Here is a tiny trained network, its code and every weight. The questions are about switching its units off for an input and a class, where a switched-off unit gives its printed mean instead of its output.

import numpy as np


def w(rows, s, z=0):
    codes = np.array(rows[::2]) - 128.0
    scale = np.full(codes.shape[1], s)
    scale[-1] = z or s
    return codes * scale


def f(y):
    return y / 2 * (1 + np.tanh(0.7978845608 * (y + 0.044715 * y**3)))


def log_softmax(a):
    a = a - a.max(-1, keepdims=True)
    return a - np.log(np.exp(a).sum(-1, keepdims=True))


def net(x, mask):
    res = np.array(x, float).reshape(1, 2) / 4 @ E
    y = f(res @ A[0][:, :-1].T + A[0][:, -1])
    res = res + np.where(mask, y, B[0][:, -1]) @ B[0][:, :-1]
    return log_softmax(res[-1] @ U[:, :-1].T + U[:, -1])


A, B = {}, {}
E = w([
[153,47,116,82,61,98,169,196,68,213],'x0',
[162,169,231,191,109,210,175,92,245,172],'x1',
],0.012)
A[0] = w([
[5,142,95,65,140,74,133,160,100,156,173],'N1',
[101,253,104,103,152,154,68,52,124,110,59],'N2',
[158,136,253,229,97,243,233,102,126,182,254],'N3',
[179,85,100,113,48,151,202,143,79,209,62],'N4',
[84,122,41,80,118,118,59,120,133,97,23],'N5',
[128,103,124,184,125,127,103,171,122,121,213],'N6',
[59,112,83,140,111,96,60,153,92,85,31],'N7',
[97,206,148,132,154,207,83,121,92,130,106],'N8',
[160,163,101,84,119,36,113,189,98,69,36],'N9',
[114,131,101,239,201,210,47,84,80,64,109],'N10',
],0.0067,0.0034)
B[0] = w([
[98,109,153,105,88,71,57,105,203,114,187],'N1',
[221,133,242,214,62,65,57,140,23,75,173],'N2',
[80,155,19,85,81,90,24,101,200,154,255],'N3',
[211,159,215,87,81,40,84,254,121,127,189],'N4',
[44,211,169,85,67,80,185,55,233,200,163],'N5',
[152,63,94,117,216,139,120,103,74,65,142],'N6',
[134,179,103,167,117,154,186,82,210,238,168],'N7',
[178,60,185,116,133,116,141,149,169,151,153],'N8',
[48,168,131,118,40,71,163,63,128,189,171],'N9',
[181,171,155,168,104,89,83,190,86,54,181],'N10',
],0.0075,0.014)
U = w([
[78,224,93,163,71,113,149,30,209,189,60],'0',
[188,164,161,159,82,86,83,198,95,88,125],'1',
[120,121,1,122,141,102,47,102,118,76,229],'2',
[150,72,91,182,202,160,202,65,96,111,2],'3',
],0.0079,0.0034)

Each question gives the input, the list of numbers given to net, and the class t.
The units are the neurons (one row each of A and B). Each row of codes is followed by its name. A weight is (code - 128) times the scale printed after its matrix; where a second scale follows, it is the last column's (A, B and U).
mask holds one flag per neuron, in row order. A switched-off neuron (its flag False) gives its mean, the last column of its row in B, instead of its output. The means were averaged over made-up inputs and are rounded, as every weight is.
A unit's drop is (log p(t) with every unit on - log p(t) with that unit switched off) / (log p(t) with every unit on - log p(t) with every unit switched off).
The circuit of an input: a set's keep is (log p(t) with only the set's units on - log p(t) with every unit switched off) / (log p(t) with every unit on - log p(t) with every unit switched off). Starting from all 10 units, units are removed one at a time, each time the one whose removal leaves the highest keep (on an exact tie, the one counted first), for as long as the keep stays at least 0.8.
units of the circuit, in order: the units of the circuit, biggest drop first
unit that matters most: the unit with the biggest drop
top k neurons: the k neurons with the biggest drops, biggest first
drop when u is switched off: that unit's drop, to one decimal
input [1,1], class 2: unit that matters most	N5
input [6,-6], class 0: top 3 neurons	(N9, N7, N5)
input [2,1], class 2: units of the circuit, in order	(N2, N5, N7)
input [1,2], class 2: top 3 neurons	(N5, N7, N9)
input [2,3], class 2: top 4 neurons	(N5, N7, N9, N3)
input [-2,3], class 2: units of the circuit, in order	(N5, N7, N3)
input [3,1], class 2: units of the circuit, in order	(N2, N5)
input [-2,1], class 2: units of the circuit, in order	(N4, N5, N7)
input [3,2], class 2: top 2 neurons	(N2, N5)
input [-6,5], class 1: top 2 neurons	(N2, N10)
input [-8,-7], class 1: top 4 neurons	(N2, N10, N3, N8)
input [1,0], class 2: top 2 neurons	(N2, N4)
input [-8,5], class 1: top 2 neurons	(N2, N10)
input [-4,-2], class 1: units of the circuit, in order	(N3)
input [0,0], class 2: top 2 neurons	(N4, N5)
input [-8,-6], class 1: top 3 neurons	(N2, N10, N3)
input [-7,-8], class 0: top 2 neurons	(N5, N7)
input [3,-6], class 0: drop when N5 is switched off	0.0
input [-4,-7], class 0: drop when N5 is switched off	0.1
input [-8,4], class 1: drop when N2 is switched off	0.2
